Below is a small trained network, with its code and all its weights. Each question gives an input and a class and asks what happens when units are switched off, that is, made to give their printed mean instead of their output.

import numpy as np


def w(rows, s, z=0):
    codes = np.array(rows[::2]) - 128.0
    scale = np.full(codes.shape[1], s)
    scale[-1] = z or s
    return codes * scale


def norm(h):
    return h / np.sqrt((h * h).mean(-1, keepdims=True) + 1e-5)


def f(y):
    return np.maximum(y, 0)


def log_softmax(a):
    a = a - a.max(-1, keepdims=True)
    return a - np.log(np.exp(a).sum(-1, keepdims=True))


def net(x, mask):
    res = np.array(x, float).reshape(1, 6) / 4 @ E
    u = 0
    for l in range(4):
        y = f(norm(res) @ A[l][:, :-1].T + A[l][:, -1])
        res = res + np.where(mask[u : u + 12], y, B[l][:, -1]) @ B[l][:, :-1]
        u += 12
    return log_softmax(norm(res)[-1] @ U[:, :-1].T + U[:, -1])


A, B = {}, {}
E = w([
[175,204,91,140,170],'x0',
[119,125,113,133,128],'x1',
[121,123,121,131,128],'x2',
[254,66,38,51,81],'x3',
[168,140,98,154,13],'x4',
[100,109,84,145,127],'x5',
],0.0066)
A[0] = w([
[118,58,211,103,63,130],'0.n1',
[71,98,142,113,26,53],'0.n2',
[144,185,98,123,152,5],'0.n3',
[197,86,132,89,56,157],'0.n4',
[56,132,200,139,100,166],'0.n5',
[55,130,35,87,188,144],'0.n6',
[60,119,192,117,166,153],'0.n7',
[141,177,175,210,155,233],'0.n8',
[195,254,120,190,158,196],'0.n9',
[151,174,71,161,30,78],'0.n10',
[176,145,82,182,17,3],'0.n11',
[231,208,53,127,184,172],'0.n12',
],0.0078,0.0027)
B[0] = w([
[63,119,21,130,210,214],'0.n1',
[93,144,118,110,175,189],'0.n2',
[99,67,60,163,193,143],'0.n3',
[60,100,109,173,115,253],'0.n4',
[70,103,103,166,101,247],'0.n5',
[126,155,232,95,118,194],'0.n6',
[103,172,108,165,113,246],'0.n7',
[135,123,113,161,60,239],'0.n8',
[1,55,89,128,141,234],'0.n9',
[91,178,159,113,154,213],'0.n10',
[116,200,86,69,141,213],'0.n11',
[75,38,130,114,110,251],'0.n12',
],0.0086,0.0049)
A[1] = w([
[176,108,221,112,208,69],'1.n1',
[99,122,123,147,156,132],'1.n2',
[186,135,75,103,155,199],'1.n3',
[69,124,160,104,63,162],'1.n4',
[151,156,120,192,163,158],'1.n5',
[45,77,153,155,66,119],'1.n6',
[214,101,88,216,166,5],'1.n7',
[112,149,130,156,63,98],'1.n8',
[190,91,112,59,113,167],'1.n9',
[189,178,174,121,164,63],'1.n10',
[240,71,105,120,153,140],'1.n11',
[119,158,126,152,6,68],'1.n12',
],0.011,0.0031)
B[1] = w([
[198,186,223,2,174,134],'1.n1',
[141,134,85,113,115,175],'1.n2',
[109,97,197,166,69,141],'1.n3',
[216,83,108,84,147,202],'1.n4',
[85,171,130,156,104,138],'1.n5',
[179,99,120,124,147,246],'1.n6',
[112,161,143,118,165,128],'1.n7',
[154,190,116,116,132,155],'1.n8',
[79,170,90,200,49,152],'1.n9',
[119,143,131,119,72,128],'1.n10',
[65,151,135,164,87,139],'1.n11',
[56,192,147,111,182,156],'1.n12',
],0.0093,0.012)
A[2] = w([
[74,162,96,168,140,103],'2.n1',
[87,93,117,65,151,233],'2.n2',
[90,147,116,55,85,158],'2.n3',
[113,64,213,132,182,208],'2.n4',
[103,128,131,231,92,75],'2.n5',
[124,172,129,99,102,3],'2.n6',
[229,160,152,117,139,75],'2.n7',
[185,122,80,94,103,148],'2.n8',
[124,252,76,95,151,74],'2.n9',
[206,119,172,113,137,87],'2.n10',
[39,220,144,153,154,138],'2.n11',
[205,89,57,165,144,217],'2.n12',
],0.011,0.003)
B[2] = w([
[157,92,77,57,93,223],'2.n1',
[220,215,109,141,115,255],'2.n2',
[186,165,125,186,70,191],'2.n3',
[107,255,43,105,86,182],'2.n4',
[142,3,160,126,60,184],'2.n5',
[126,204,192,121,118,132],'2.n6',
[153,33,249,45,56,134],'2.n7',
[66,88,168,184,132,168],'2.n8',
[200,159,252,144,180,181],'2.n9',
[192,89,195,113,118,135],'2.n10',
[146,98,156,90,54,233],'2.n11',
[101,31,190,65,79,195],'2.n12',
],0.0063,0.0083)
A[3] = w([
[99,166,160,181,144,23],'3.n1',
[108,133,133,74,203,42],'3.n2',
[96,65,86,52,136,94],'3.n3',
[188,246,115,102,130,82],'3.n4',
[104,199,126,101,92,78],'3.n5',
[90,150,123,79,111,68],'3.n6',
[111,133,113,132,89,45],'3.n7',
[164,133,120,58,117,141],'3.n8',
[61,135,137,171,103,85],'3.n9',
[129,131,58,92,107,149],'3.n10',
[97,142,154,224,152,254],'3.n11',
[85,71,58,112,186,85],'3.n12',
],0.011,0.0024)
B[3] = w([
[114,112,70,126,119,128],'3.n1',
[96,190,129,137,195,138],'3.n2',
[248,148,179,151,139,255],'3.n3',
[207,124,208,110,104,198],'3.n4',
[139,188,159,81,137,174],'3.n5',
[138,210,115,119,168,161],'3.n6',
[91,155,107,135,143,172],'3.n7',
[137,149,173,154,71,196],'3.n8',
[86,72,72,53,168,157],'3.n9',
[178,99,167,149,219,254],'3.n10',
[2,110,68,141,46,129],'3.n11',
[124,91,100,131,231,208],'3.n12',
],0.0065,0.0081)
U = w([
[142,79,152,107,136,255],'0',
[101,93,36,180,210,133],'1',
[9,78,107,186,21,121],'2',
[154,93,179,138,132,153],'3',
[124,236,163,105,128,31],'4',
[163,78,170,146,140,18],'5',
],0.011,0.0036)

Each question gives the input, the list of numbers given to net, and the class t.
The units are the neurons (one row each of A and B). Each row of codes is followed by its name. A weight is (code - 128) times the scale printed after its matrix; where a second scale follows, it is the last column's (A, B and U).
mask holds one flag per neuron, layer by layer. A switched-off neuron (its flag False) gives its mean, the last column of its row in B, instead of its output. The means were averaged over made-up inputs and are rounded, as every weight is.
A unit's drop is (log p(t) with every unit on - log p(t) with that unit switched off) / (log p(t) with every unit on - log p(t) with every unit switched off).
The circuit of an input: a set's keep is (log p(t) with only the set's units on - log p(t) with every unit switched off) / (log p(t) with every unit on - log p(t) with every unit switched off). Starting from the 12 units with the biggest drops (on a tie, the unit counted first), units are removed one at a time, each time the one whose removal leaves the highest keep (on an exact tie, the one counted first), for as long as the keep stays at least 0.8.
units of the circuit, in order: the units of the circuit, biggest drop first
unit that matters most: the unit with the biggest drop
k most important neurons: the k neurons with the biggest drops, biggest first
top k neurons in layer l: the k neurons of layer l with the biggest drops, biggest first
input [-7,-4,0,4,8,-5], class 4: units of the circuit, in order : 0.n11; 1.n12
input [-8,0,2,4,-2,0], class 1: top neuron in layer 2 : 2.n11
input [-5,-3,-2,-6,-4,-6], class 2: 4 most important neurons : 0.n7; 2.n5; 0.n12; 2.n11
input [-7,1,1,3,4,-5], class 1: 2 most important neurons : 0.n1; 0.n4
input [6,5,6,-7,-2,-1], class 2: units of the circuit, in order : 0.n8; 2.n5; 3.n10
input [3,3,-4,4,6,1], class 4: units of the circuit, in order : 0.n10; 1.n12
input [-3,3,-5,-4,3,8], class 3: 3 most important neurons : 0.n9; 0.n12; 0.n4
input [-5,2,-7,0,-7,-2], class 4: units of the circuit, in order : 2.n4; 2.n2
input [-4,-1,5,8,2,-1], class 2: 2 most important neurons : 0.n9; 1.n9
input [-1,5,1,0,-6,-4], class 4: 2 most important neurons : 0.n12; 2.n4
input [-6,-1,4,-8,-6,3], class 2: units of the circuit, in order : 0.n7; 0.n5; 2.n11
input [2,-6,7,-5,-8,5], class 4: 2 most important neurons : 0.n6; 2.n4
input [-4,-4,1,8,5,-5], class 2: 2 most important neurons : 0.n9; 1.n9
input [-7,-7,8,8,-7,-1], class 2: unit that matters most : 1.n9
input [3,-3,-1,0,-6,-1], class 4: units of the circuit, in order : 0.n6; 2.n4
input [-4,-1,1,8,4,5], class 2: 3 most important neurons : 0.n9; 1.n9; 1.n3
input [-8,-1,-5,0,-7,0], class 1: top 3 neurons in layer 2 : 2.n11; 2.n9; 2.n3
input [5,-2,2,-5,-1,-2], class 1: top 2 neurons in layer 3 : 3.n4; 3.n12
input [-8,6,0,-5,-8,7], class 1: top 4 neurons in layer 0 : 0.n5; 0.n11; 0.n10; 0.n7
input [-3,-2,4,-8,-5,2], class 2: unit that matters most : 0.n7
input [-6,-4,-2,-2,-5,3], class 1: 2 most important neurons : 0.n1; 0.n5
input [8,-3,-8,-1,8,4], class 1: 4 most important neurons : 0.n9; 0.n12; 0.n3; 0.n6
input [-2,3,0,6,-3,-6], class 2: 3 most important neurons : 0.n9; 1.n9; 0.n5
